[-8,-14,49,-72]
Give the entry just left of -14.
-8
Give the third-last entry.
-14
The last entry -> -72

[[195 490 302 732  54 670 742 700 629  73 755 653 581 579]
 [212 102 372 704 268 604 603 663 311 267 563 617 679 935]]
Rows and columns are numbered from 0.
Find the entry at row 0, column 2.
302
The entry in the bottom-left corner is 212
Find the entry directly below 302.
372
The entry in row 0 and column 0 -> 195
Find the entry just right of 311.
267
Find the bottom-right entry.
935
The entry directly above 267 is 73
The entry directly below 755 -> 563

[[1,18,-57,9,-55,-25],
[-20,51,33,-44,-64,-58],
[0,-41,-38,36,69,46],
[-1,-18,43,-3,48,24],
[-4,-6,-4,-6,-8,-5]]
Indices start at 0.
Report the entry directly above 69.
-64
The entry in row 0 and column 2 is -57
The entry just right of the smallest entry is -58
The top-right entry is -25
Report the entry at row 1, column 2.
33
Report the entry in the top-left corner.
1
The entry at row 2, column 0 -> 0
The top entry of the column that holds the smallest entry is -55
Report the entry at row 1, column 0.
-20
The entry directly below the largest entry -> 48
The entry directly below 36 is -3
The entry just left of 43: -18
Report the bottom-left entry.
-4
The entry directly above 51: 18

x = [[-1.654, -1.186, -0.379, -0.484, -1.106, -0.464, -0.292], [-1.021, -1.970, -1.611, -0.477, -1.983, -1.798, -0.476], [-1.410, -1.556, 0.601, 1.818, -2.341, 1.064, -0.024], [0.511, -1.116, -1.418, -1.578, -0.799, -0.607, 0.277], [-1.767, -1.361, 0.311, -0.144, -0.721, 0.589, 0.993], [-0.847, -1.874, -1.263, -1.392, -1.021, 0.896, -0.001], [-0.362, 2.051, 0.195, 0.445, -1.710, 1.934, -0.914], [-0.360, 0.220, -0.799, -0.269, -1.815, -0.338, -1.681], [-2.057, -1.578, -1.951, -1.265, -0.586, -1.497, -0.426], [-1.011, 0.055, -0.465, -0.461, -0.601, 1.352, -2.851], [-2.298, 1.381, -1.825, 0.559, -0.055, -0.384, -1.036], [0.401, -0.014, -0.654, 0.286, -0.683, 0.538, -1.399], [-2.061, -1.520, -0.622, -0.832, -0.760, -0.715, -0.870], [0.294, -0.134, -1.262, -0.183, -0.973, -1.484, -0.966], [-1.777, -1.584, -1.035, -1.741, -0.985, 0.476, 0.184]]
Which number is the entry just right of -1.556? 0.601
Which number is the entry just left of -0.607? -0.799
Which number is the entry just left of -0.477? -1.611
The centre entry is -0.269
Which number is the entry just right of -1.116? -1.418
The entry just left of the largest entry -> -0.362
Which number is the entry just right of the centre entry? -1.815
The entry just right of the largest entry is 0.195
Which number is the entry just right of 0.445? -1.710
Which number is the entry just left of -1.611? -1.970
The entry just right of -0.464: -0.292

arr =
24	12	10	-47	-51	-17	-8	-22	8
-34	3	25	-41	-10	-22	7	-30	53
18	-61	-21	54	-45	37	-36	-48	28
-13	-6	58	-29	-9	-29	9	12	15
-15	-20	59	-30	-3	-35	17	-32	37
31	23	-19	-50	-29	-28	-20	-52	18
-38	-60	11	49	0	16	-18	-41	77
-11	-8	12	-35	45	-59	4	-74	51
-49	-59	21	24	-11	21	30	-24	41
31	26	-26	-57	-44	-13	5	-26	-20
26	-61	0	55	-45	27	-46	-40	34
10	14	-55	-19	12	-7	-2	-20	-23
2	-2	-39	-4	24	-29	-38	-68	61
-51	-41	13	2	11	0	40	-19	29
12	-68	-25	57	-23	33	-5	-33	3
-20	-5	46	-54	9	-46	33	-35	22
Counting starts at 0.
The entry just right of -7 -> -2
The largest entry? 77
The entry in the bottom-right corner: 22
The bottom entry of the column that holds the smallest entry: -35
The entry in row 0 and column 1? 12
The entry in the top-left corner: 24
The entry directly below 30 -> 5
The entry directly below the smallest entry: -24
The top entry of the column that holds the smallest entry is -22
The entry in the top-right corner is 8
The entry in row 1 and column 0? -34
The entry directly above -21? 25
The entry just left of -50? -19
The entry just left of 5 -> -13
The minimum: -74
The entry directly below 4? 30
The bottom-left entry is -20
The entry at row 2, column 1? -61
The entry just left of the smallest entry? 4
The entry at row 2, column 0 is 18
The entry directly above 55 is -57
The entry directly above -40? -26
The entry in row 1 and column 1: 3
The entry just right of -3 -> -35
The entry just left of the largest entry -> -41
The entry directly below 7 is -36
The entry just left of 46? -5
The entry directly above -10? -51

a =
18  45  68  41  67  58  44  81  79
80  25  68  25  40  59  37  76  66
81  69  78  24  33  51  28  67  81
13  15  70  13  53  19  66  26  31
67  53  26  31  20  42  33  35  26
69  73  54  40  72  42  30  80  71
58  80  23  71  66  69  72  73  29
54  65  30  13  60  16  13  74  27
79  68  59  48  62  80  36  68  51
60  52  57  30  18  36  16  60  24
24  59  24  41  48  67  67  19  27
Rows and columns are numbered from 0.
The entry in the bottom-right corner is 27
What is the entry in the top-right corner?
Answer: 79
The entry just left of the centre entry is 40
What is the bottom-left entry?
Answer: 24
What is the entry at row 1, column 0?
Answer: 80
What is the entry in the top-left corner?
Answer: 18
The entry in row 2 and column 1: 69
What is the entry directly above the centre entry?
Answer: 20
What is the entry just right of 76?
Answer: 66
The entry at row 0, column 1 is 45
What is the entry in row 0 and column 2?
Answer: 68
What is the entry directly above 76?
Answer: 81
What is the entry directly below 78?
Answer: 70
What is the entry directly below the centre entry?
Answer: 66
What is the entry at row 2, column 0?
Answer: 81
The entry just left of 37: 59
The entry at row 1, column 2: 68
What is the median entry?
Answer: 52
The entry at the centre: 72

33	-58	-1	-43	41	-37	0	25	49	-61	49
5	45	15	38	-61	36	0	-44	-20	55	-59
21	-52	-11	-52	45	-28	6	31	47	-64	53
-67	27	-61	-37	37	40	50	48	-36	-7	4
-64	37	-30	-3	3	46	52	40	-69	7	-26
-56	39	-24	6	-13	46	52	37	-72	11	-36
23	-53	-10	-52	45	-30	5	31	46	-64	53
10	45	22	41	-61	27	-10	-50	-10	58	-53
-28	3	-66	-54	45	27	31	48	5	-28	32
18	38	34	41	-58	6	-36	-52	2	58	-28
21	-53	-12	-53	45	-27	6	31	45	-65	53
52	-53	34	27	-1	-53	-46	-30	39	-16	25
52	-59	24	-2	30	-51	-22	-8	49	-41	36
Indices start at 0.
The entry at row 1, column 1 is 45
The entry at row 0, column 0 is 33
Give the top-right entry.
49
Give the entry in row 0 and column 2.
-1
The entry in row 1 and column 0: 5
Give the entry just right of -66.
-54
The bottom-right entry: 36
The entry just left of -2 is 24
The entry at row 2, column 1 -> -52
Give the entry just right of 33.
-58
The entry just right of the centre entry -> 5
The minimum -> -72
Give the top entry of the column that holds the smallest entry.
49
The entry directly below the smallest entry is 46
The entry directly below 50 is 52
Give the entry just right of the smallest entry.
11
The bottom-left entry is 52
Give the entry directly above the centre entry.
46
Give the entry just left of -20.
-44
The entry at row 2, column 0 -> 21
Give the entry directly above 7.
-7
Give the entry just right of -11.
-52
The entry just left of -27 is 45

[[4 6 3 5 4 2 6 4 4 5 6 3 3 7 4]
 [3 5 3 5 3 2 5 6 3 5 4 4 4 5 5]
 [4 6 3 3 2 2 6 3 6 4 5 2 1 5 3]
 [6 5 5 4 6 3 7 4 3 4 5 4 4 4 5]
 [4 4 5 4 3 3 5 4 6 4 6 4 4 7 2]
 [6 4 4 2 4 6 6 3 6 4 5 4 4 3 0]
 [4 5 6 3 3 3 3 3 5 2 7 4 2 5 4]
 [4 1 5 5 6 5 4 6 5 4 5 6 5 3 3]]
Indices start at 0.
The entry in row 0 and column 2: 3
What is the entry in row 0 and column 0?
Answer: 4
What is the entry in the top-right corner?
Answer: 4
What is the entry in row 0 and column 1?
Answer: 6
What is the entry in the bottom-left corner?
Answer: 4
The entry directly above the smallest entry is 2
What is the entry in row 2 and column 0?
Answer: 4
The entry directly below the smallest entry: 4
The entry in row 2 and column 2: 3
What is the bottom-right entry?
Answer: 3
The entry in row 1 and column 0 -> 3
The entry in row 1 and column 2 is 3
What is the entry in row 1 and column 1?
Answer: 5
